Below are the code and all the weights of a small trained network. Each question names an input and a class and asks about switching units off, where a switched-off unit gives its printed mean instead of its output.

import numpy as np


def w(rows, s, z=0):
    codes = np.array(rows[::2]) - 128.0
    scale = np.full(codes.shape[1], s)
    scale[-1] = z or s
    return codes * scale


def norm(h):
    return h / np.sqrt((h * h).mean(-1, keepdims=True) + 1e-5)


def f(y):
    return np.maximum(y, 0)


def log_softmax(a):
    a = a - a.max(-1, keepdims=True)
    return a - np.log(np.exp(a).sum(-1, keepdims=True))


def net(x, mask):
    res = np.array(x, float).reshape(1, 3) / 4 @ E
    u = 0
    for l in range(2):
        y = f(norm(res) @ A[l][:, :-1].T + A[l][:, -1])
        res = res + np.where(mask[u : u + 15], y, B[l][:, -1]) @ B[l][:, :-1]
        u += 15
    return log_softmax(norm(res)[-1] @ U[:, :-1].T + U[:, -1])


A, B = {}, {}
E = w([
[133,103,137,144,193,96],'x0',
[198,124,105,154,160,192],'x1',
[254,163,197,157,107,99],'x2',
],0.008)
A[0] = w([
[12,102,129,91,147,167,147],'0.n1',
[78,159,175,84,111,84,92],'0.n2',
[163,183,170,147,122,124,105],'0.n3',
[169,244,143,47,83,113,99],'0.n4',
[122,36,116,121,74,166,68],'0.n5',
[108,130,100,117,81,166,124],'0.n6',
[168,108,126,164,139,169,118],'0.n7',
[146,79,192,191,177,81,118],'0.n8',
[169,107,149,148,131,161,131],'0.n9',
[123,120,136,37,76,181,65],'0.n10',
[147,128,90,163,115,189,77],'0.n11',
[158,131,129,103,126,66,102],'0.n12',
[131,127,135,116,195,60,3],'0.n13',
[147,144,125,108,104,58,134],'0.n14',
[101,78,170,132,156,255,77],'0.n15',
],0.0092,0.0035)
B[0] = w([
[192,186,162,111,188,113,255],'0.n1',
[60,51,217,214,89,226,186],'0.n2',
[159,170,131,87,89,98,193],'0.n3',
[82,156,97,100,139,109,213],'0.n4',
[92,150,121,102,139,139,152],'0.n5',
[196,163,85,125,150,21,175],'0.n6',
[105,118,160,139,128,184,175],'0.n7',
[135,110,50,88,96,107,187],'0.n8',
[96,160,119,54,183,160,175],'0.n9',
[170,58,49,161,60,95,170],'0.n10',
[82,68,168,182,118,183,165],'0.n11',
[104,174,125,116,142,110,159],'0.n12',
[200,1,122,111,165,97,152],'0.n13',
[120,198,173,108,162,179,173],'0.n14',
[104,133,199,125,116,109,173],'0.n15',
],0.0062,0.0073)
A[1] = w([
[65,100,194,220,111,63,59],'1.n1',
[151,103,160,159,141,109,130],'1.n2',
[142,54,137,150,208,73,32],'1.n3',
[102,124,206,135,104,143,53],'1.n4',
[53,112,76,138,239,120,204],'1.n5',
[185,69,177,146,193,136,6],'1.n6',
[128,168,220,152,135,133,156],'1.n7',
[169,127,110,209,181,131,115],'1.n8',
[159,154,89,144,2,133,99],'1.n9',
[144,120,178,194,113,233,122],'1.n10',
[155,114,118,96,156,142,86],'1.n11',
[115,137,168,99,119,80,208],'1.n12',
[159,195,96,179,23,131,163],'1.n13',
[215,137,167,189,104,107,106],'1.n14',
[143,160,99,122,149,127,156],'1.n15',
],0.0096,0.0024)
B[1] = w([
[190,77,177,186,87,240,175],'1.n1',
[47,97,31,74,152,138,146],'1.n2',
[142,81,52,154,26,108,189],'1.n3',
[54,135,183,110,108,234,161],'1.n4',
[200,200,130,110,113,92,254],'1.n5',
[133,104,133,124,97,87,177],'1.n6',
[24,158,91,99,196,173,195],'1.n7',
[98,102,173,131,84,158,158],'1.n8',
[212,3,63,171,158,53,204],'1.n9',
[19,97,233,121,67,150,183],'1.n10',
[55,86,148,190,80,142,159],'1.n11',
[169,111,144,175,149,244,198],'1.n12',
[166,78,75,126,182,36,220],'1.n13',
[32,178,76,136,144,116,173],'1.n14',
[58,148,172,142,109,127,170],'1.n15',
],0.0062,0.0073)
U = w([
[76,92,214,142,92,246,249],'0',
[146,249,102,72,175,92,74],'1',
[190,23,38,139,86,40,63],'2',
],0.019,0.0016)

Each question gives the input, the list of numbers given to net, and the class t.
The units are the neurons (one row each of A and B). Each row of codes is followed by its name. A weight is (code - 128) times the scale printed after its matrix; where a second scale follows, it is the last column's (A, B and U).
mask holds one flag per neuron, layer by layer. A switched-off neuron (its flag False) gives its mean, the last column of its row in B, instead of its output. The means were averaged over made-up inputs and are rounded, as every weight is.
A unit's drop is (log p(t) with every unit on - log p(t) with that unit switched off) / (log p(t) with every unit on - log p(t) with every unit switched off).
The circuit of an input: a set's keep is (log p(t) with only the set's units on - log p(t) with every unit switched off) / (log p(t) with every unit on - log p(t) with every unit switched off). Starting from the 12 units with the biggest drops (on a tie, the unit counted first), units are removed one at a time, each time the one whose removal leaves the highest keep (on an exact tie, the one counted first), for as long as the keep stays at least 0.8.
units of the circuit, in order: the units of the circuit, biggest drop first
top k neurons: the k neurons with the biggest drops, biggest first
top k neurons in layer l: the k neurons of layer l with the biggest drops, biggest first
drop of u: that unit's drop, to one decimal
input [-2,5,-7], class 1: top neuron in layer 1 : [1.n5]
input [-6,-7,-8], class 1: top 3 neurons in layer 0 : [0.n1, 0.n6, 0.n11]
input [7,-4,-7], class 1: top 3 neurons : [0.n1, 1.n5, 1.n9]
input [0,6,8], class 1: top 4 neurons : [0.n2, 0.n3, 0.n9, 1.n14]
input [-6,-1,-5], class 2: top 4 neurons : [0.n10, 0.n9, 0.n4, 0.n14]
input [3,-7,7], class 0: top 2 neurons in layer 1 : [1.n12, 1.n5]
input [-8,-7,-7], class 2: top 3 neurons in layer 0 : [0.n10, 0.n6, 0.n15]
input [-7,2,6], class 2: top 2 neurons : [1.n9, 0.n1]
input [1,-1,2], class 1: top 4 neurons in layer 0 : [0.n14, 0.n10, 0.n12, 0.n8]
input [7,-3,-7], class 1: top 3 neurons in layer 0 : [0.n1, 0.n10, 0.n11]
input [5,-4,6], class 1: top 2 neurons in layer 0 : [0.n14, 0.n8]
input [-5,-5,5], class 0: top 2 neurons : [0.n2, 0.n8]
input [-8,-7,6], class 2: top 2 neurons in layer 0 : [0.n1, 0.n4]
input [-3,4,4], class 0: top 4 neurons : [0.n7, 1.n10, 0.n6, 0.n10]
input [-5,1,-3], class 2: units of the circuit, in order : [0.n10]
input [7,7,-2], class 0: top 2 neurons in layer 1 : [1.n10, 1.n13]
input [-8,-6,-4], class 2: top 2 neurons : [0.n10, 0.n6]
input [-6,-7,5], class 0: top 2 neurons : [0.n2, 0.n14]
input [-5,-3,-1], class 2: drop of 0.n10 : 4.6
input [1,2,6], class 1: drop of 0.n9 : 0.1
input [-2,-8,6], class 0: drop of 0.n2 : 1.2
input [-7,2,4], class 2: top neuron in layer 0 : [0.n1]
